Here is a tiny trained network, its code and every weight. The questions are about switching its units off for an input and a class, where a switched-off unit gives its printed mean instead of its output.

import numpy as np


def w(rows, s, z=0):
    codes = np.array(rows[::2]) - 128.0
    scale = np.full(codes.shape[1], s)
    scale[-1] = z or s
    return codes * scale


def f(y):
    return np.maximum(y, 0)


def log_softmax(a):
    a = a - a.max(-1, keepdims=True)
    return a - np.log(np.exp(a).sum(-1, keepdims=True))


def net(x, mask):
    res = np.array(x, float).reshape(1, 5) / 4 @ E
    y = f(res @ A[0][:, :-1].T + A[0][:, -1])
    res = res + np.where(mask, y, B[0][:, -1]) @ B[0][:, :-1]
    return log_softmax(res[-1] @ U[:, :-1].T + U[:, -1])


A, B = {}, {}
E = w([
[46,119,94,72,193,172,119,141],'x0',
[154,10,85,97,162,103,111,29],'x1',
[174,146,209,103,111,127,137,225],'x2',
[116,175,51,37,38,201,113,156],'x3',
[42,105,107,36,84,15,108,126],'x4',
],0.012)
A[0] = w([
[132,163,189,77,51,98,152,176,107],'neuron 1',
[108,177,205,179,174,114,144,239,57],'neuron 2',
[56,202,40,117,131,235,119,90,64],'neuron 3',
[130,155,139,141,121,84,117,184,90],'neuron 4',
[156,129,190,231,100,136,157,133,128],'neuron 5',
[160,126,78,102,175,176,143,154,80],'neuron 6',
[75,47,89,129,140,17,124,65,2],'neuron 7',
[108,208,177,174,156,123,134,218,82],'neuron 8',
[46,82,156,113,183,101,116,51,125],'neuron 9',
[117,252,14,137,119,136,145,165,92],'neuron 10',
[194,111,176,250,161,139,144,90,71],'neuron 11',
[133,25,120,108,218,129,164,77,197],'neuron 12',
[114,126,59,68,156,100,127,80,138],'neuron 13',
[212,130,138,240,156,116,171,111,68],'neuron 14',
],0.012,0.004)
B[0] = w([
[212,199,89,2,139,117,70,208,200],'neuron 1',
[62,208,134,114,234,124,197,123,222],'neuron 2',
[62,53,178,170,28,178,162,106,230],'neuron 3',
[139,139,145,63,189,165,104,141,166],'neuron 4',
[160,201,200,132,166,125,112,68,213],'neuron 5',
[163,79,122,172,119,205,124,163,162],'neuron 6',
[85,74,65,105,86,15,172,94,252],'neuron 7',
[84,247,166,140,168,133,231,151,214],'neuron 8',
[27,57,105,189,170,59,99,84,225],'neuron 9',
[116,149,214,153,29,192,113,170,210],'neuron 10',
[206,98,226,167,129,114,31,13,231],'neuron 11',
[171,12,41,160,204,133,119,182,236],'neuron 12',
[89,57,87,118,69,106,164,155,216],'neuron 13',
[191,126,241,185,114,111,57,33,221],'neuron 14',
],0.0087,0.019)
U = w([
[207,170,131,32,85,78,78,192,54],'0',
[90,90,58,138,98,11,154,90,58],'1',
[175,67,67,165,183,206,131,131,96],'2',
[47,164,179,139,203,73,195,123,119],'3',
[128,244,177,123,157,147,209,162,175],'4',
[103,137,157,140,11,210,150,140,137],'5',
[196,153,206,184,153,108,94,39,254],'6',
],0.011,0.0018)

Each question gives the input, the list of numbers given to net, and the class t.
The units are the neurons (one row each of A and B). Each row of codes is followed by its name. A weight is (code - 128) times the scale printed after its matrix; where a second scale follows, it is the last column's (A, B and U).
mask holds one flag per neuron, in row order. A switched-off neuron (its flag False) gives its mean, the last column of its row in B, instead of its output. The means were averaged over made-up inputs and are rounded, as every weight is.
A unit's drop is (log p(t) with every unit on - log p(t) with that unit switched off) / (log p(t) with every unit on - log p(t) with every unit switched off).
The circuit of an input: a set's keep is (log p(t) with only the set's units on - log p(t) with every unit switched off) / (log p(t) with every unit on - log p(t) with every unit switched off). Starting from the 12 units with the biggest drops (on a tie, the unit counted first), units are removed one at a time, each time the one whose removal leaves the highest keep (on an exact tie, the one counted first), for as long as the keep stays at least 0.8.
units of the circuit, in order: the units of the circuit, biggest drop first
top k neurons: the k neurons with the biggest drops, biggest first
drop when u is switched off: that unit's drop, to one decimal
input [1,6,7,-7,2], class 1: units of the circuit, in order => (neuron 7)
input [-7,0,6,-5,6], class 0: top 2 neurons => (neuron 1; neuron 9)
input [7,4,4,5,2], class 5: units of the circuit, in order => (neuron 7; neuron 3)
input [8,4,-1,-4,-2], class 1: top 2 neurons => (neuron 9; neuron 7)
input [-3,-5,7,0,-6], class 4: top 2 neurons => (neuron 8; neuron 2)
input [-3,-4,-1,-2,7], class 0: units of the circuit, in order => (neuron 1; neuron 9)
input [-3,4,3,1,2], class 1: top 2 neurons => (neuron 10; neuron 5)
input [6,8,-1,1,-4], class 2: top 2 neurons => (neuron 12; neuron 6)
input [8,-8,-4,0,7], class 5: top 2 neurons => (neuron 10; neuron 3)
input [-1,5,7,6,-3], class 0: top 2 neurons => (neuron 3; neuron 12)
input [0,3,-6,5,-8], class 5: drop when neuron 3 is switched off => 0.4
input [-4,-4,1,-1,6], class 0: drop when neuron 3 is switched off => 0.1
input [5,-3,-8,-1,-5], class 5: drop when neuron 3 is switched off => 0.3
input [-1,-1,5,-3,7], class 0: units of the circuit, in order => (neuron 1)
